Below is a small trained network, with its code and all its weights. Each question gives an input and a target symbol and asks what happens when units are switched off, that is, made to give their printed mean instead of their output.

import numpy as np


def w(rows, s, z=0):
    codes = np.array(rows[::2]) - 128.0
    scale = np.full(codes.shape[1], s)
    scale[-1] = z or s
    return codes * scale


def f(y):
    return y / 2 * (1 + np.tanh(0.7978845608 * (y + 0.044715 * y**3)))


def softmax(a):
    e = np.exp(a - a.max(-1, keepdims=True))
    return e / e.sum(-1, keepdims=True)


def log_softmax(a):
    a = a - a.max(-1, keepdims=True)
    return a - np.log(np.exp(a).sum(-1, keepdims=True))


def net(x, mask):
    ids = ['ΓΔΘΛΞΠΦαβεημψ'.index(c) for c in x.split()]
    T = len(ids)
    res = E[ids] + P[:T]
    u = 0
    for l in range(2):
        q, k, v = (res @ M[l].T for M in (Q, K, V))
        z = softmax(np.where(np.tri(T) > 0, q @ k.T / 2**0.5, -1e9)) @ v
        res = res + np.where(mask[u], z, O[l][:, -1]) @ O[l][:, :-1]
        u += 1
        y = f(res @ A[l][:, :-1].T + A[l][:, -1])
        res = res + np.where(mask[u : u + 16], y, B[l][:, -1]) @ B[l][:, :-1]
        u += 16
    return log_softmax(res[-1] @ U[:, :-1].T + U[:, -1])


Q, K, V, O, A, B = {}, {}, {}, {}, {}, {}
E = w([
[114,129,129,144,84],'Γ',
[130,96,117,133,142],'Δ',
[95,66,121,131,173],'Θ',
[118,187,11,19,246],'Λ',
[36,84,143,146,98],'Ξ',
[50,53,140,142,165],'Π',
[88,88,126,138,127],'Φ',
[78,115,135,146,84],'α',
[109,146,136,150,43],'β',
[149,133,120,137,85],'ε',
[64,133,143,148,38],'η',
[155,155,129,145,46],'μ',
[134,171,149,151,1],'ψ',
],0.0058)
P = w([
[150,161,107,183,146],'0',
[162,88,69,142,96],'1',
[93,210,145,115,196],'2',
[74,146,40,116,86],'3',
[158,121,220,2,131],'4',
[52,128,188,151,112],'5',
[120,49,125,80,148],'6',
],0.0093)
Q[0] = w([
[159,147,1,165,153],'L0H1',
[144,16,161,56,56],'L0H1',
],0.027)
K[0] = w([
[140,16,158,175,35],'L0H1',
[106,131,4,54,107],'L0H1',
],0.022)
V[0] = w([
[10,88,178,182,83],'L0H1',
[104,189,177,119,12],'L0H1',
],0.013)
O[0] = w([
[65,134,255,210,105,252],'L0H1',
[49,239,130,116,42,234],'L0H1',
],0.0084,0.0014)
A[0] = w([
[117,156,84,243,160,191],'L0N1',
[103,150,127,156,99,193],'L0N2',
[104,126,30,175,113,103],'L0N3',
[158,104,127,73,145,127],'L0N4',
[166,154,147,121,116,156],'L0N5',
[126,133,68,191,159,253],'L0N6',
[126,232,155,120,255,145],'L0N7',
[207,127,63,199,159,93],'L0N8',
[128,88,175,180,98,89],'L0N9',
[138,157,134,141,84,117],'L0N10',
[194,174,113,167,109,90],'L0N11',
[46,128,126,59,182,190],'L0N12',
[158,116,123,175,159,107],'L0N13',
[167,47,102,153,54,169],'L0N14',
[163,115,201,34,154,105],'L0N15',
[50,159,98,112,115,149],'L0N16',
],0.0094,0.0038)
B[0] = w([
[95,148,153,173,29,201],'L0N1',
[186,98,131,172,124,252],'L0N2',
[94,213,118,162,122,157],'L0N3',
[93,123,125,167,99,159],'L0N4',
[148,137,118,122,103,134],'L0N5',
[120,131,148,144,4,204],'L0N6',
[132,139,60,168,108,164],'L0N7',
[103,155,122,23,104,154],'L0N8',
[63,99,164,155,182,166],'L0N9',
[170,116,107,136,150,167],'L0N10',
[142,141,120,93,98,110],'L0N11',
[204,161,107,133,75,233],'L0N12',
[64,153,143,114,138,113],'L0N13',
[108,104,65,144,104,181],'L0N14',
[62,181,126,110,65,165],'L0N15',
[205,141,115,148,160,253],'L0N16',
],0.015,0.0039)
Q[1] = w([
[94,111,6,178,111],'L1H1',
[193,20,155,122,168],'L1H1',
],0.022)
K[1] = w([
[102,206,228,125,5],'L1H1',
[150,193,202,47,241],'L1H1',
],0.015)
V[1] = w([
[225,177,87,147,132],'L1H1',
[114,150,112,2,92],'L1H1',
],0.022)
O[1] = w([
[232,119,210,43,88,189],'L1H1',
[187,8,58,176,141,9],'L1H1',
],0.012,0.011)
A[1] = w([
[195,142,95,72,124,102],'L1N1',
[158,79,98,180,124,154],'L1N2',
[203,89,142,104,95,18],'L1N3',
[74,202,147,162,89,203],'L1N4',
[228,68,115,116,76,110],'L1N5',
[123,66,41,138,190,8],'L1N6',
[137,211,58,142,91,91],'L1N7',
[65,190,93,196,103,198],'L1N8',
[151,153,173,80,129,2],'L1N9',
[51,157,91,166,174,40],'L1N10',
[210,72,177,78,7,163],'L1N11',
[66,128,101,65,94,147],'L1N12',
[88,184,194,141,97,65],'L1N13',
[128,43,135,149,110,124],'L1N14',
[133,94,219,187,253,132],'L1N15',
[206,92,134,91,132,73],'L1N16',
],0.0057,0.0092)
B[1] = w([
[94,120,151,176,123,159],'L1N1',
[127,139,66,88,103,193],'L1N2',
[29,111,163,102,147,175],'L1N3',
[203,71,143,133,75,251],'L1N4',
[123,101,137,24,121,215],'L1N5',
[109,221,216,214,86,186],'L1N6',
[80,122,155,144,173,164],'L1N7',
[120,52,163,99,68,207],'L1N8',
[49,55,17,125,156,168],'L1N9',
[119,122,118,184,254,159],'L1N10',
[189,131,131,205,188,233],'L1N11',
[152,139,149,163,132,163],'L1N12',
[84,223,55,97,187,234],'L1N13',
[138,172,78,140,138,181],'L1N14',
[92,116,132,132,81,132],'L1N15',
[67,99,159,96,150,175],'L1N16',
],0.019,0.03)
U = w([
[254,144,205,190,68,230],'Γ',
[171,121,46,147,50,184],'Δ',
[114,141,98,225,121,105],'Θ',
[53,91,73,93,116,57],'Λ',
[38,187,249,159,124,104],'Ξ',
[82,62,136,184,146,4],'Π',
[158,45,172,151,28,224],'Φ',
[176,132,211,35,6,183],'α',
[214,185,115,204,163,168],'β',
[185,61,57,64,138,225],'ε',
[130,221,82,63,139,91],'η',
[182,99,242,108,140,87],'μ',
[99,135,96,142,225,16],'ψ',
],0.0037,0.0032)

Each question gives the input, a string of symbols that net reads in full, and the target symbol t.
The units are the heads (2 rows each of Q, K, V and O) and the neurons (one row each of A and B). Each row of codes is followed by its name. A weight is (code - 128) times the scale printed after its matrix; where a second scale follows, it is the last column's (O, A, B and U).
mask holds one flag per unit, layer by layer, with each layer's heads first. A switched-off unit (its flag False) gives its mean, the last column of its rows in O or B, instead of its output. The means were averaged over made-up inputs and are rounded, as every weight is.
A unit's drop is (log p(t) with every unit on - log p(t) with that unit switched off) / (log p(t) with every unit on - log p(t) with every unit switched off).
The circuit of an input: a set's keep is (log p(t) with only the set's units on - log p(t) with every unit switched off) / (log p(t) with every unit on - log p(t) with every unit switched off). Starting from the 12 units with the biggest drops (on a tie, the unit counted first), units are removed one at a time, each time the one whose removal leaves the highest keep (on an exact tie, the one counted first), for as long as the keep stays at least 0.8.
units of the circuit, in order: the units of the circuit, biggest drop first
unit that matters most: the unit with the biggest drop
top k neurons: the k neurons with the biggest drops, biggest first
k most important neurons of layer l: the k neurons of layer l with the biggest drops, biggest first
input Ξ μ η Γ, target Ξ: top 3 neurons => [L0N1 L1N7 L1N10]
input Ξ ε μ, target Ξ: units of the circuit, in order => [L0N1 L1H1 L0H1]
input Ξ Γ α Θ Ξ ε Π, target Θ: units of the circuit, in order => [L1H1 L0N15 L0N16 L1N6]
input Ξ ε η η Ξ, target ε: top 2 neurons => [L0N14 L0N15]
input Γ Ξ Φ η μ ψ Λ, target Γ: unit that matters most => L0N7
input ε α Ξ η, target ε: top 3 neurons => [L0N16 L0N6 L0N8]
input α η β Γ Ξ Λ, target α: top 4 neurons => [L0N7 L0N1 L1N11 L0N12]
input ε ε η ε, target ε: units of the circuit, in order => [L1H1 L1N6]
input Ξ Ξ μ η, target Ξ: 2 most important neurons of layer 0 => [L0N1 L0N9]
input Ξ α η Π, target Ξ: units of the circuit, in order => [L1H1 L0H1 L0N1]
input μ μ α, target μ: top 2 neurons => [L1N13 L1N11]
input ε Δ α Ξ ε Ξ ε, target Ξ: top 2 neurons => [L0N6 L0N15]
input β Π Ξ Ξ β Ξ, target Ξ: units of the circuit, in order => [L0H1 L1H1]
input η Ξ ψ Ξ ε α, target ψ: unit that matters most => L1H1
input Λ Λ ε Θ, target Λ: top 4 neurons => [L1N5 L1N2 L0N6 L0N8]
input μ Δ μ Γ η ε, target μ: 2 most important neurons of layer 0 => [L0N15 L0N14]
input η α ψ η Δ μ, target ψ: 3 most important neurons of layer 0 => [L0N2 L0N16 L0N6]
input β Θ ψ Δ Ξ ε, target ψ: top 2 neurons => [L0N6 L0N2]
input η η μ ε Ξ Θ ψ, target ε: 2 most important neurons of layer 0 => [L0N1 L0N15]
input Δ ε Ξ Λ, target Δ: unit that matters most => L0N6
input ε ε Ξ Ξ, target ε: top 4 neurons => [L0N6 L0N8 L0N16 L1N6]
input Ξ η Θ η Ξ Ξ Ξ, target η: top 4 neurons => [L0N15 L0N6 L0N16 L0N1]
